Below is a small trained network, with its code and all its weights. Each question gives an input and a target symbol and asks what happens when units are switched off, that is, made to give their printed mean instead of their output.

import numpy as np


def w(rows, s, z=0):
    codes = np.array(rows[::2]) - 128.0
    scale = np.full(codes.shape[1], s)
    scale[-1] = z or s
    return codes * scale


def norm(h):
    return h / np.sqrt((h * h).mean(-1, keepdims=True) + 1e-5)


def f(y):
    return y / 2 * (1 + np.tanh(0.7978845608 * (y + 0.044715 * y**3)))


def softmax(a):
    e = np.exp(a - a.max(-1, keepdims=True))
    return e / e.sum(-1, keepdims=True)


def log_softmax(a):
    a = a - a.max(-1, keepdims=True)
    return a - np.log(np.exp(a).sum(-1, keepdims=True))


def net(x, mask):
    ids = ['αγδεζθλμξπστφψω'.index(c) for c in x.split()]
    T = len(ids)
    res = E[ids] + P[:T]
    u = 0
    for l in range(2):
        r = norm(res)
        for j in range(3):
            rows = slice(3 * j, 3 * j + 3)
            q, k, v = (r @ M[l][rows].T for M in (Q, K, V))
            z = softmax(np.where(np.tri(T) > 0, q @ k.T / 3**0.5, -1e9)) @ v
            o = O[l][rows]
            res = res + np.where(mask[u + j], z, o[:, -1]) @ o[:, :-1]
        u += 3
        y = f(norm(res) @ A[l][:, :-1].T + A[l][:, -1])
        res = res + np.where(mask[u : u + 4], y, B[l][:, -1]) @ B[l][:, :-1]
        u += 4
    return log_softmax(norm(res)[-1] @ U[:, :-1].T + U[:, -1])


Q, K, V, O, A, B = {}, {}, {}, {}, {}, {}
E = w([
[96,159,90,95,135,139,174],'α',
[148,70,123,94,125,129,149],'γ',
[130,101,115,166,153,171,102],'δ',
[164,120,103,137,118,98,205],'ε',
[112,141,255,125,48,139,191],'ζ',
[126,128,70,183,84,225,157],'θ',
[96,183,124,137,90,195,92],'λ',
[175,156,118,188,113,124,81],'μ',
[150,93,124,87,153,158,79],'ξ',
[143,137,82,54,122,174,122],'π',
[171,145,165,165,198,152,158],'σ',
[167,115,174,168,134,226,175],'τ',
[99,76,147,149,143,181,82],'φ',
[137,190,187,107,130,138,111],'ψ',
[121,76,103,144,84,170,114],'ω',
],0.019)
P = w([
[98,105,146,221,122,3,96],'0',
[137,90,125,140,158,228,152],'1',
[146,98,125,143,157,222,166],'2',
[148,98,127,143,161,225,168],'3',
[154,100,116,147,161,228,181],'4',
[164,108,121,152,166,225,180],'5',
[168,113,118,145,167,229,184],'6',
[170,108,122,154,165,235,187],'7',
[169,109,121,150,162,239,193],'8',
[173,111,123,149,162,234,197],'9',
[174,113,119,146,162,235,201],'10',
[170,111,116,144,170,254,200],'11',
],0.0079)
Q[0] = w([
[149,198,146,181,200,121,191],'L0H0',
[54,143,89,57,146,78,90],'L0H0',
[100,151,128,167,150,231,143],'L0H0',
[215,168,157,149,155,212,173],'L0H1',
[156,32,124,135,157,81,92],'L0H1',
[137,128,110,153,118,38,133],'L0H1',
[141,115,210,200,114,254,205],'L0H2',
[74,92,94,145,109,80,167],'L0H2',
[123,197,120,92,79,114,112],'L0H2',
],0.0088)
K[0] = w([
[179,213,52,162,74,64,83],'L0H0',
[142,145,121,2,120,211,128],'L0H0',
[123,100,156,192,27,104,151],'L0H0',
[126,142,110,114,116,32,91],'L0H1',
[79,92,172,87,96,155,166],'L0H1',
[111,99,83,136,136,161,156],'L0H1',
[34,150,170,188,183,51,80],'L0H2',
[127,132,87,218,139,201,129],'L0H2',
[113,179,177,82,81,187,123],'L0H2',
],0.0094)
V[0] = w([
[90,119,102,210,144,163,118],'L0H0',
[127,89,164,130,74,85,115],'L0H0',
[86,113,76,118,167,132,134],'L0H0',
[87,133,190,156,179,98,133],'L0H1',
[141,162,89,167,96,112,113],'L0H1',
[49,96,160,92,99,73,88],'L0H1',
[56,110,98,161,153,127,146],'L0H2',
[96,87,129,132,177,124,189],'L0H2',
[254,136,55,133,156,120,101],'L0H2',
],0.008)
O[0] = w([
[115,88,75,128,143,153,104,254],'L0H0',
[85,176,98,162,176,179,188,137],'L0H0',
[134,159,186,177,2,63,113,73],'L0H0',
[143,152,220,26,105,120,126,171],'L0H1',
[136,141,152,162,198,144,161,156],'L0H1',
[162,205,147,111,94,169,100,69],'L0H1',
[190,148,85,100,137,138,157,149],'L0H2',
[128,98,75,91,71,90,193,127],'L0H2',
[182,98,175,108,72,200,81,108],'L0H2',
],0.0067,0.0053)
A[0] = w([
[111,161,63,129,73,124,164,253],'L0N0',
[153,116,60,34,163,127,47,84],'L0N1',
[120,172,254,97,79,115,144,139],'L0N2',
[189,82,139,111,242,159,123,203],'L0N3',
],0.0071,0.0042)
B[0] = w([
[69,108,91,10,130,139,213,152],'L0N0',
[92,156,176,127,2,199,187,138],'L0N1',
[124,137,58,113,152,100,95,137],'L0N2',
[193,132,105,52,137,64,168,245],'L0N3',
],0.0077,0.011)
Q[1] = w([
[75,206,140,122,92,52,124],'L1H0',
[225,194,105,130,160,177,180],'L1H0',
[127,103,145,95,111,89,231],'L1H0',
[125,93,129,169,125,46,162],'L1H1',
[101,132,144,226,52,107,72],'L1H1',
[181,132,182,157,188,209,196],'L1H1',
[143,95,140,106,138,233,190],'L1H2',
[139,184,91,6,154,140,144],'L1H2',
[107,175,133,254,93,101,151],'L1H2',
],0.0094)
K[1] = w([
[40,160,229,130,101,96,177],'L1H0',
[189,157,95,210,107,114,108],'L1H0',
[99,108,88,131,113,47,120],'L1H0',
[88,98,169,97,154,91,178],'L1H1',
[148,121,138,83,187,196,176],'L1H1',
[179,119,202,245,89,135,116],'L1H1',
[105,108,154,201,71,63,154],'L1H2',
[107,205,180,110,81,84,194],'L1H2',
[141,146,35,167,161,158,142],'L1H2',
],0.011)
V[1] = w([
[195,225,125,137,87,90,99],'L1H0',
[116,147,132,95,196,174,132],'L1H0',
[42,105,236,99,120,133,166],'L1H0',
[111,67,163,83,83,98,81],'L1H1',
[104,75,223,255,94,91,85],'L1H1',
[49,185,65,75,46,153,96],'L1H1',
[71,79,183,159,62,103,164],'L1H2',
[157,130,174,227,99,178,214],'L1H2',
[124,173,130,194,46,52,136],'L1H2',
],0.0074)
O[1] = w([
[196,174,101,42,129,176,166,78],'L1H0',
[107,166,173,157,132,57,85,196],'L1H0',
[210,98,200,193,135,79,233,2],'L1H0',
[152,58,134,55,125,111,163,74],'L1H1',
[193,99,78,164,133,117,203,58],'L1H1',
[87,113,132,131,26,102,118,36],'L1H1',
[126,83,213,94,185,171,162,113],'L1H2',
[148,184,167,152,104,243,151,174],'L1H2',
[143,115,24,76,139,234,254,37],'L1H2',
],0.0066,0.0057)
A[1] = w([
[161,108,178,134,114,81,175,206],'L1N0',
[77,172,129,172,67,152,114,116],'L1N1',
[177,255,88,131,103,170,176,141],'L1N2',
[88,92,94,168,94,178,172,4],'L1N3',
],0.0092,0.0028)
B[1] = w([
[78,74,211,135,122,114,131,155],'L1N0',
[171,124,224,135,121,141,139,141],'L1N1',
[191,187,135,214,50,55,206,255],'L1N2',
[185,116,155,254,91,154,122,148],'L1N3',
],0.0066,0.0038)
U = w([
[67,168,105,84,56,118,169,115],'α',
[156,73,91,145,113,64,191,205],'γ',
[75,75,146,141,212,137,96,159],'δ',
[52,148,98,123,164,97,223,90],'ε',
[139,140,198,138,168,198,198,173],'ζ',
[47,182,123,194,87,167,118,124],'θ',
[51,164,207,152,74,143,142,123],'λ',
[147,170,38,111,181,169,94,108],'μ',
[167,64,165,59,117,100,116,96],'ξ',
[210,108,179,83,44,144,95,131],'π',
[158,203,188,108,169,60,114,104],'σ',
[251,116,161,187,198,132,142,3],'τ',
[89,65,122,187,119,139,94,179],'φ',
[140,195,102,180,117,74,80,169],'ψ',
[122,98,88,206,59,158,126,150],'ω',
],0.011,0.0047)

Each question gives the input, a string of symbols that net reads in full, and the target symbol t.
The units are the heads (3 rows each of Q, K, V and O) and the neurons (one row each of A and B). Each row of codes is followed by its name. A weight is (code - 128) times the scale printed after its matrix; where a second scale follows, it is the last column's (O, A, B and U).
mask holds one flag per unit, layer by layer, with each layer's heads first. A switched-off unit (its flag False) gives its mean, the last column of its rows in O or B, instead of its output. The means were averaged over made-up inputs and are rounded, as every weight is.
A unit's drop is (log p(t) with every unit on - log p(t) with that unit switched off) / (log p(t) with every unit on - log p(t) with every unit switched off).
The circuit of an input: a set's keep is (log p(t) with only the set's units on - log p(t) with every unit switched off) / (log p(t) with every unit on - log p(t) with every unit switched off). Starting from the 12 units with the biggest drops (on a tie, the unit counted first), units are removed one at a time, each time the one whose removal leaves the highest keep (on an exact tie, the one counted first), for as long as the keep stays at least 0.8.
circuit, biggest first: the units of the circuit, biggest drop first
top k neurons: the k neurons with the biggest drops, biggest first
k most important neurons of layer l: the k neurons of layer l with the biggest drops, biggest first
which heads matter: for each layer, one digit per head in row order, 1 if its drop is at least 0.15 and else 0, layers parted by /
input φ τ α π ξ, target γ: circuit, biggest first	(L1H1 L0N3 L0H0)
input φ τ ξ α ψ ω τ φ, target γ: 2 most important neurons of layer 0	(L0N3 L0N0)
input θ σ ψ ψ, target ψ: which heads matter	000 / 001
input ζ μ σ τ ε τ ε ε σ ψ, target ε: circuit, biggest first	(L0H2 L0H1)
input μ ξ ψ α ε ζ θ φ ω, target τ: which heads matter	001 / 010
input σ φ μ μ, target μ: which heads matter	000 / 100
input ψ σ ζ σ, target σ: circuit, biggest first	(L0H1 L0N2 L1H1)
input ε φ λ π λ ζ ε φ ψ ε, target ζ: top 2 neurons	(L0N3 L0N0)
input ψ σ τ τ δ, target σ: which heads matter	110 / 100
input μ ε π δ λ τ φ τ θ ξ, target τ: which heads matter	011 / 010
input τ ξ μ ψ, target δ: circuit, biggest first	(L0H1 L1N2)
input μ ψ ω ξ φ ξ γ ζ σ τ δ α, target ζ: circuit, biggest first	(L1H2)
input π φ α τ τ ξ α δ ψ, target ψ: which heads matter	010 / 000
input τ α ω γ τ σ φ ψ ε ξ λ ξ, target ξ: circuit, biggest first	(L0N3 L0N1 L1H0)
input δ λ ε λ π π α λ ξ σ ψ, target μ: top 2 neurons	(L0N0 L0N2)
input τ ζ σ λ τ τ ω, target δ: which heads matter	100 / 011
input τ ψ ε μ ε γ α τ ε, target μ: circuit, biggest first	(L1H0)
input α ξ λ, target α: which heads matter	101 / 011
input δ ξ φ ψ ψ ψ σ ε, target μ: circuit, biggest first	(L1H0 L0H2 L1H1)
input ξ φ ω ε λ ψ τ π, target π: which heads matter	001 / 000
input δ τ φ, target μ: which heads matter	011 / 110
input θ τ γ θ λ μ ξ ψ ε ω σ, target μ: which heads matter	000 / 100
input μ ζ φ φ γ ε, target τ: circuit, biggest first	(L0H2)
input δ τ π σ ω τ ζ ζ λ ξ μ, target μ: top 2 neurons	(L0N0 L0N1)
input α τ τ α τ ψ σ ψ ξ ψ σ α, target α: circuit, biggest first	(L1H1 L0H0)
